Below is a small trained network, with its code and all its weights. Each question gives an input and a target symbol and asks what happens when units are switched off, that is, made to give their printed mean instead of their output.

import numpy as np


def w(rows, s, z=0):
    codes = np.array(rows[::2]) - 128.0
    scale = np.full(codes.shape[1], s)
    scale[-1] = z or s
    return codes * scale


def norm(h):
    return h / np.sqrt((h * h).mean(-1, keepdims=True) + 1e-5)


def f(y):
    return np.maximum(y, 0)


def softmax(a):
    e = np.exp(a - a.max(-1, keepdims=True))
    return e / e.sum(-1, keepdims=True)


def log_softmax(a):
    a = a - a.max(-1, keepdims=True)
    return a - np.log(np.exp(a).sum(-1, keepdims=True))


def net(x, mask):
    ids = ['ΔΛΠΦβμτ'.index(c) for c in x.split()]
    T = len(ids)
    res = E[ids] + P[:T]
    u = 0
    for l in range(2):
        q, k, v = (norm(res) @ M[l].T for M in (Q, K, V))
        z = softmax(np.where(np.tri(T) > 0, q @ k.T / 3**0.5, -1e9)) @ v
        res = res + np.where(mask[u], z, O[l][:, -1]) @ O[l][:, :-1]
        u += 1
        y = f(norm(res) @ A[l][:, :-1].T + A[l][:, -1])
        res = res + np.where(mask[u : u + 12], y, B[l][:, -1]) @ B[l][:, :-1]
        u += 12
    return log_softmax(norm(res)[-1] @ U[:, :-1].T + U[:, -1])


Q, K, V, O, A, B = {}, {}, {}, {}, {}, {}
E = w([
[187,43,80,4],'Δ',
[116,99,123,157],'Λ',
[140,186,220,127],'Π',
[216,75,75,201],'Φ',
[180,195,120,195],'β',
[162,84,216,80],'μ',
[159,100,208,193],'τ',
],0.018)
P = w([
[20,180,172,153],'0',
[2,153,183,121],'1',
[66,184,217,121],'2',
[108,195,183,114],'3',
[145,198,190,113],'4',
[137,193,151,107],'5',
[153,197,154,114],'6',
],0.0043)
Q[0] = w([
[79,128,56,18],'L0H0',
[254,169,190,132],'L0H0',
[107,110,129,166],'L0H0',
],0.0082)
K[0] = w([
[2,123,196,124],'L0H0',
[61,61,75,76],'L0H0',
[150,68,155,132],'L0H0',
],0.0097)
V[0] = w([
[42,104,201,229],'L0H0',
[96,55,43,185],'L0H0',
[2,139,127,136],'L0H0',
],0.0068)
O[0] = w([
[2,23,136,183,254],'L0H0',
[167,82,21,137,109],'L0H0',
[147,224,180,149,85],'L0H0',
],0.0074,0.0043)
A[0] = w([
[96,173,146,178,125],'L0N0',
[192,156,87,127,104],'L0N1',
[126,128,143,167,137],'L0N2',
[161,96,144,67,215],'L0N3',
[137,203,106,117,61],'L0N4',
[116,146,181,202,81],'L0N5',
[204,140,174,114,210],'L0N6',
[207,201,71,159,205],'L0N7',
[145,169,48,185,172],'L0N8',
[18,171,163,59,254],'L0N9',
[124,162,245,109,52],'L0N10',
[64,78,117,104,179],'L0N11',
],0.011,0.0028)
B[0] = w([
[129,118,189,37,202],'L0N0',
[31,100,135,176,157],'L0N1',
[136,83,109,79,190],'L0N2',
[130,157,174,184,179],'L0N3',
[138,227,169,67,142],'L0N4',
[124,188,134,58,252],'L0N5',
[112,107,46,121,211],'L0N6',
[3,172,158,234,193],'L0N7',
[2,154,92,160,173],'L0N8',
[198,209,92,150,230],'L0N9',
[133,98,62,174,254],'L0N10',
[191,179,127,121,200],'L0N11',
],0.008,0.0066)
Q[1] = w([
[73,165,213,164],'L1H0',
[166,114,57,250],'L1H0',
[182,119,219,126],'L1H0',
],0.013)
K[1] = w([
[99,71,193,50],'L1H0',
[132,72,44,42],'L1H0',
[152,72,160,247],'L1H0',
],0.013)
V[1] = w([
[206,56,152,154],'L1H0',
[85,187,101,195],'L1H0',
[6,161,175,105],'L1H0',
],0.011)
O[1] = w([
[184,96,209,106,164],'L1H0',
[141,169,84,2,150],'L1H0',
[198,108,71,249,252],'L1H0',
],0.0092,0.004)
A[1] = w([
[60,150,136,162,223],'L1N0',
[65,121,96,33,84],'L1N1',
[41,129,154,184,100],'L1N2',
[225,94,74,30,86],'L1N3',
[72,175,140,184,254],'L1N4',
[8,148,147,151,36],'L1N5',
[95,108,224,117,141],'L1N6',
[117,126,174,191,58],'L1N7',
[146,196,98,148,95],'L1N8',
[247,113,222,98,121],'L1N9',
[56,123,209,253,93],'L1N10',
[111,190,89,119,81],'L1N11',
],0.012,0.0053)
B[1] = w([
[182,67,169,73,199],'L1N0',
[141,34,147,154,144],'L1N1',
[177,254,93,76,177],'L1N2',
[169,155,221,212,163],'L1N3',
[148,50,106,90,235],'L1N4',
[249,213,59,116,156],'L1N5',
[86,136,63,141,185],'L1N6',
[187,162,125,119,175],'L1N7',
[46,120,217,167,165],'L1N8',
[113,196,69,23,215],'L1N9',
[249,137,154,107,245],'L1N10',
[66,144,200,193,154],'L1N11',
],0.0087,0.011)
U = w([
[249,137,171,91,206],'Δ',
[120,41,172,108,43],'Λ',
[121,176,242,181,8],'Π',
[121,93,41,162,225],'Φ',
[133,249,80,193,12],'β',
[128,129,115,95,53],'μ',
[96,184,113,34,174],'τ',
],0.013,0.0017)

Each question gives the input, a string of symbols that net reads in full, and the target symbol t.
The units are the heads (3 rows each of Q, K, V and O) and the neurons (one row each of A and B). Each row of codes is followed by its name. A weight is (code - 128) times the scale printed after its matrix; where a second scale follows, it is the last column's (O, A, B and U).
mask holds one flag per unit, layer by layer, with each layer's heads first. A switched-off unit (its flag False) gives its mean, the last column of its rows in O or B, instead of its output. The means were averaged over made-up inputs and are rounded, as every weight is.
A unit's drop is (log p(t) with every unit on - log p(t) with that unit switched off) / (log p(t) with every unit on - log p(t) with every unit switched off).
The circuit of an input: a set's keep is (log p(t) with only the set's units on - log p(t) with every unit switched off) / (log p(t) with every unit on - log p(t) with every unit switched off). Starting from the 12 units with the biggest drops (on a tie, the unit counted first), units are removed one at a time, each time the one whose removal leaves the highest keep (on an exact tie, the one counted first), for as long as the keep stays at least 0.8.
units of the circuit, in order: the units of the circuit, biggest drop first
top k neurons: the k neurons with the biggest drops, biggest first
top k neurons in layer l: the k neurons of layer l with the biggest drops, biggest first
drop of u: that unit's drop, to one decimal
input β Π Π, target β: units of the circuit, in order => L1H0
input τ Φ τ τ τ τ τ, target τ: units of the circuit, in order => L1H0, L0H0, L1N10
input β β τ Π μ Π, target τ: units of the circuit, in order => L0N7, L1N9, L1N10, L1H0
input μ Φ Φ Φ μ Λ, target Λ: top 3 neurons => L0N3, L1N1, L1N10
input Λ Λ β Δ, target β: top 2 neurons => L0N10, L1N4
input β μ Δ Π Λ Π μ, target τ: top 2 neurons in layer 0 => L0N3, L0N5
input μ β Π, target τ: top 3 neurons => L0N7, L0N8, L0N9
input Φ Λ Λ τ τ Π Π, target Π: top 3 neurons => L0N10, L0N9, L0N6
input μ Δ Λ, target τ: top 4 neurons => L0N7, L0N8, L1N10, L1N9
input Λ Δ Π Δ, target Π: top 2 neurons => L1N3, L0N3
input Λ μ Λ Λ, target τ: top 4 neurons in layer 0 => L0N11, L0N10, L0N7, L0N8
input τ Λ Π Λ Φ Π, target Π: top 2 neurons in layer 0 => L0N9, L0N7
input τ β Δ τ Π Π Λ, target Π: top 2 neurons in layer 1 => L1N3, L1N10
input τ τ Π τ Φ Λ, target Λ: top neuron => L1N1
input β Π Δ, target β: drop of L0H0 => 0.3
input Φ τ τ, target τ: drop of L0H0 => 0.9
input Π Δ Π Λ Λ, target Π: drop of L1H0 => 0.4
